Here is a tiny trained network, its code and every weight. The questions are about switching its units off for an input and a target symbol, where a switched-off unit gives its printed mean instead of its output.

import numpy as np


def w(rows, s, z=0):
    codes = np.array(rows[::2]) - 128.0
    scale = np.full(codes.shape[1], s)
    scale[-1] = z or s
    return codes * scale


def norm(h):
    return h / np.sqrt((h * h).mean(-1, keepdims=True) + 1e-5)


def f(y):
    return y / 2 * (1 + np.tanh(0.7978845608 * (y + 0.044715 * y**3)))


def softmax(a):
    e = np.exp(a - a.max(-1, keepdims=True))
    return e / e.sum(-1, keepdims=True)


def log_softmax(a):
    a = a - a.max(-1, keepdims=True)
    return a - np.log(np.exp(a).sum(-1, keepdims=True))


def net(x, mask):
    ids = ['αβδζηθσψ'.index(c) for c in x.split()]
    T = len(ids)
    res = E[ids] + P[:T]
    r = norm(res)
    for j in range(2):
        rows = slice(3 * j, 3 * j + 3)
        q, k, v = (r @ M[0][rows].T for M in (Q, K, V))
        z = softmax(np.where(np.tri(T) > 0, q @ k.T / 3**0.5, -1e9)) @ v
        o = O[0][rows]
        res = res + np.where(mask[j], z, o[:, -1]) @ o[:, :-1]
    y = f(norm(res) @ A[0][:, :-1].T + A[0][:, -1])
    res = res + np.where(mask[2:14], y, B[0][:, -1]) @ B[0][:, :-1]
    return log_softmax(norm(res)[-1] @ U[:, :-1].T + U[:, -1])


Q, K, V, O, A, B = {}, {}, {}, {}, {}, {}
E = w([
[227,13,168,80,254,182,118],'α',
[162,53,84,124,128,158,91],'β',
[90,130,123,45,153,145,77],'δ',
[122,151,116,163,159,7,150],'ζ',
[57,100,65,180,74,202,183],'η',
[81,51,219,152,102,136,115],'θ',
[173,114,147,156,99,192,75],'σ',
[128,163,166,137,202,151,200],'ψ',
],0.018)
P = w([
[11,126,87,207,237,214,125],'0',
[92,124,78,171,163,172,124],'1',
[109,145,91,148,145,175,127],'2',
[125,145,104,133,126,172,127],'3',
[132,144,108,116,107,153,130],'4',
[138,144,108,96,89,134,131],'5',
[148,141,111,78,62,115,137],'6',
[150,110,116,61,47,95,132],'7',
],0.011)
Q[0] = w([
[227,233,67,114,177,107,71],'H0',
[114,153,116,143,92,112,203],'H0',
[110,86,76,144,68,169,46],'H0',
[1,166,194,161,211,70,225],'H1',
[101,113,85,174,70,167,41],'H1',
[53,70,162,109,90,133,129],'H1',
],0.0099)
K[0] = w([
[31,104,185,211,195,161,24],'H0',
[55,62,73,247,151,149,197],'H0',
[51,4,151,54,50,232,112],'H0',
[254,149,12,238,241,179,221],'H1',
[79,103,100,57,95,99,17],'H1',
[245,219,87,58,151,125,152],'H1',
],0.0069)
V[0] = w([
[158,88,94,85,154,219,68],'H0',
[141,142,93,101,7,219,210],'H0',
[229,252,117,66,80,119,124],'H0',
[48,110,203,254,151,115,42],'H1',
[95,149,166,101,142,147,211],'H1',
[197,38,146,202,67,122,196],'H1',
],0.0071)
O[0] = w([
[84,105,72,75,195,38,146,205],'H0',
[2,104,49,180,136,177,120,133],'H0',
[54,183,226,160,179,107,135,2],'H0',
[144,125,166,120,5,66,99,186],'H1',
[134,167,103,81,61,109,230,155],'H1',
[154,65,169,167,138,127,164,39],'H1',
],0.0076,0.0078)
A[0] = w([
[86,145,89,254,128,73,180,180],'N0',
[190,198,55,65,153,111,49,24],'N1',
[164,203,180,119,189,85,211,158],'N2',
[104,85,91,124,161,68,106,206],'N3',
[142,248,77,33,118,184,150,127],'N4',
[154,174,156,112,76,150,213,117],'N5',
[115,121,148,211,170,133,1,104],'N6',
[178,150,7,127,176,121,90,177],'N7',
[93,235,85,195,138,57,195,58],'N8',
[135,99,78,116,109,70,132,65],'N9',
[111,207,54,191,121,49,124,84],'N10',
[225,114,138,163,247,168,175,1],'N11',
],0.0094,0.0035)
B[0] = w([
[121,183,160,203,171,209,134,153],'N0',
[63,158,163,52,176,146,158,213],'N1',
[155,97,85,138,59,104,151,174],'N2',
[163,165,162,126,121,142,135,220],'N3',
[40,142,112,87,116,92,63,254],'N4',
[84,120,118,70,108,82,164,162],'N5',
[107,184,120,132,101,57,189,127],'N6',
[113,177,179,152,155,75,165,238],'N7',
[250,107,176,166,131,153,88,152],'N8',
[165,110,141,176,75,162,108,172],'N9',
[172,150,214,89,166,197,88,138],'N10',
[150,86,203,158,187,211,145,147],'N11',
],0.011,0.0067)
U = w([
[190,92,123,101,194,211,108,91],'α',
[119,88,58,195,183,47,133,122],'β',
[91,206,95,80,144,122,30,190],'δ',
[162,235,239,196,77,182,93,129],'ζ',
[115,178,68,210,118,209,112,198],'η',
[139,74,52,126,23,125,14,103],'θ',
[86,191,137,246,85,40,125,48],'σ',
[128,147,135,110,97,184,254,3],'ψ',
],0.0085,0.0039)

Each question gives the input, a string of symbols that net reads in full, and the target symbol t.
The units are the heads (3 rows each of Q, K, V and O) and the neurons (one row each of A and B). Each row of codes is followed by its name. A weight is (code - 128) times the scale printed after its matrix; where a second scale follows, it is the last column's (O, A, B and U).
mask holds one flag per unit, heads first, then neurons. A switched-off unit (its flag False) gives its mean, the last column of its rows in O or B, instead of its output. The means were averaged over made-up inputs and are rounded, as every weight is.
A unit's drop is (log p(t) with every unit on - log p(t) with that unit switched off) / (log p(t) with every unit on - log p(t) with every unit switched off).
The circuit of an input: a set's keep is (log p(t) with only the set's units on - log p(t) with every unit switched off) / (log p(t) with every unit on - log p(t) with every unit switched off). Starting from the 12 units with the biggest drops (on a tie, the unit counted first), units are removed one at a time, each time the one whose removal leaves the highest keep (on an exact tie, the one counted first), for as long as the keep stays at least 0.8.
units of the circuit, in order: the units of the circuit, biggest drop first
top k neurons: the k neurons with the biggest drops, biggest first
which heads matter: for each layer, one digit per head in row order, 1 if its drop is at least 0.15 and else 0, layers parted by /
drop when u is switched off: that unit's drop, to one decimal
input θ β θ, target β: top 2 neurons : (N6; N4)
input ψ δ θ, target θ: units of the circuit, in order : (N7; N1)
input θ η θ, target η: which heads matter : 10
input ψ β σ σ, target σ: units of the circuit, in order : (H1; N6; H0)
input ψ β δ δ θ δ σ, target δ: which heads matter : 00
input ζ α σ, target σ: which heads matter : 01
input α δ σ θ ζ θ, target ζ: which heads matter : 11
input α θ δ β, target δ: top 2 neurons : (N7; N1)
input σ σ θ σ θ, target σ: units of the circuit, in order : (H0; N6; H1)
input β ψ θ θ θ θ θ ψ, target θ: which heads matter : 00
input δ δ θ δ θ, target δ: top neuron : (N2)
input δ δ δ α δ δ η, target η: top 2 neurons : (N0; N1)
input β θ θ, target θ: drop when H0 is switched off : 0.4
input θ ψ ψ θ θ ψ, target θ: drop when H1 is switched off : -0.1
input θ θ θ ζ η δ σ, target δ: drop when H1 is switched off : 0.5
input θ η θ θ σ θ, target σ: drop when H0 is switched off : 1.3
